Below are the code and all the weights of a small trained network. Each question names an input and a target symbol and asks about switching units off, where a switched-off unit gives its printed mean instead of its output.

import numpy as np


def w(rows, s, z=0):
    codes = np.array(rows[::2]) - 128.0
    scale = np.full(codes.shape[1], s)
    scale[-1] = z or s
    return codes * scale


def norm(h):
    return h / np.sqrt((h * h).mean(-1, keepdims=True) + 1e-5)


def f(y):
    return np.maximum(y, 0)


def softmax(a):
    e = np.exp(a - a.max(-1, keepdims=True))
    return e / e.sum(-1, keepdims=True)


def log_softmax(a):
    a = a - a.max(-1, keepdims=True)
    return a - np.log(np.exp(a).sum(-1, keepdims=True))


def net(x, mask):
    ids = ['ΔΠΨαβζθμτφω'.index(c) for c in x.split()]
    T = len(ids)
    res = E[ids] + P[:T]
    r = norm(res)
    for j in range(2):
        rows = slice(2 * j, 2 * j + 2)
        q, k, v = (r @ M[0][rows].T for M in (Q, K, V))
        z = softmax(np.where(np.tri(T) > 0, q @ k.T / 2**0.5, -1e9)) @ v
        o = O[0][rows]
        res = res + np.where(mask[j], z, o[:, -1]) @ o[:, :-1]
    y = f(norm(res) @ A[0][:, :-1].T + A[0][:, -1])
    res = res + np.where(mask[2:10], y, B[0][:, -1]) @ B[0][:, :-1]
    return log_softmax(norm(res)[-1] @ U[:, :-1].T + U[:, -1])


Q, K, V, O, A, B = {}, {}, {}, {}, {}, {}
E = w([
[28,165,92,146],'Δ',
[188,128,142,212],'Π',
[169,217,103,179],'Ψ',
[80,132,179,220],'α',
[33,127,74,75],'β',
[32,122,186,57],'ζ',
[99,122,129,204],'θ',
[162,77,83,147],'μ',
[196,116,214,82],'τ',
[249,149,104,51],'φ',
[111,26,203,146],'ω',
],0.018)
P = w([
[231,136,253,88],'0',
[177,131,230,139],'1',
[161,131,200,146],'2',
[130,120,181,125],'3',
[82,123,134,123],'4',
[88,117,138,126],'5',
[41,141,131,135],'6',
[43,127,124,144],'7',
],0.0044)
Q[0] = w([
[94,53,106,181],'H1',
[88,136,226,75],'H1',
[250,178,174,1],'H2',
[170,151,114,232],'H2',
],0.0069)
K[0] = w([
[130,165,89,139],'H1',
[154,135,19,187],'H1',
[165,254,196,108],'H2',
[111,109,159,120],'H2',
],0.008)
V[0] = w([
[192,33,106,119],'H1',
[22,21,148,140],'H1',
[81,255,200,127],'H2',
[155,143,159,20],'H2',
],0.0074)
O[0] = w([
[122,44,171,158,63],'H1',
[200,5,237,81,253],'H1',
[121,246,255,145,110],'H2',
[90,188,58,42,40],'H2',
],0.0064,0.0027)
A[0] = w([
[124,119,54,108,156],'N1',
[134,75,185,123,103],'N2',
[243,92,158,165,122],'N3',
[198,80,72,99,151],'N4',
[233,154,159,97,126],'N5',
[165,134,118,246,111],'N6',
[178,74,133,153,225],'N7',
[185,149,190,68,3],'N8',
],0.012,0.0048)
B[0] = w([
[200,132,38,154,172],'N1',
[1,82,228,138,209],'N2',
[175,96,32,137,240],'N3',
[251,158,164,111,193],'N4',
[65,141,60,215,193],'N5',
[58,117,34,121,228],'N6',
[156,145,131,65,254],'N7',
[7,129,36,69,165],'N8',
],0.0086,0.0065)
U = w([
[224,155,150,132,183],'Δ',
[98,128,71,67,3],'Π',
[127,195,167,114,124],'Ψ',
[167,117,202,224,157],'α',
[146,176,124,88,156],'β',
[92,151,110,68,67],'ζ',
[109,93,137,254,31],'θ',
[168,74,106,167,115],'μ',
[97,180,97,154,165],'τ',
[154,182,81,169,108],'φ',
[144,52,106,134,202],'ω',
],0.013,0.0068)

Each question gives the input, a string of symbols that net reads in full, and the target symbol t.
The units are the heads (2 rows each of Q, K, V and O) and the neurons (one row each of A and B). Each row of codes is followed by its name. A weight is (code - 128) times the scale printed after its matrix; where a second scale follows, it is the last column's (O, A, B and U).
mask holds one flag per unit, heads first, then neurons. A switched-off unit (its flag False) gives its mean, the last column of its rows in O or B, instead of its output. The means were averaged over made-up inputs and are rounded, as every weight is.
A unit's drop is (log p(t) with every unit on - log p(t) with that unit switched off) / (log p(t) with every unit on - log p(t) with every unit switched off).
The circuit of an input: a set's keep is (log p(t) with only the set's units on - log p(t) with every unit switched off) / (log p(t) with every unit on - log p(t) with every unit switched off). Starting from all 10 units, units are removed one at a time, each time the one whose removal leaves the highest keep (on an exact tie, the one counted first), for as long as the keep stays at least 0.8.
circuit, biggest first: the units of the circuit, biggest drop first
most important unit: the unit with the biggest drop
top k neurons: the k neurons with the biggest drops, biggest first
which heads matter: for each layer, one digit per head in row order, 1 if its drop is at least 0.15 and else 0, layers parted by /
drop of u: that unit's drop, to one decimal
input Ψ Δ ζ, target Ψ: most important unit => H2
input Δ Π α ζ τ μ, target Δ: which heads matter => 00
input α θ Π Ψ ζ Δ τ, target τ: circuit, biggest first => N5; H1
input μ ζ ω θ, target ω: which heads matter => 11
input α μ θ, target ω: circuit, biggest first => H2; N7
input μ Ψ ω ω μ α, target ω: which heads matter => 01
input ω μ α θ Δ μ α β, target ω: circuit, biggest first => H2; H1; N6
input τ Δ β μ ω μ Δ Δ, target ω: top 3 neurons => N5; N6; N8
input Ψ τ τ, target τ: drop of N5 => 0.2
input Δ ζ Δ, target Ψ: drop of N3 => 0.1
input α θ Δ μ α, target ω: drop of N7 => 0.1
input α β τ μ, target Δ: drop of N3 => -0.1
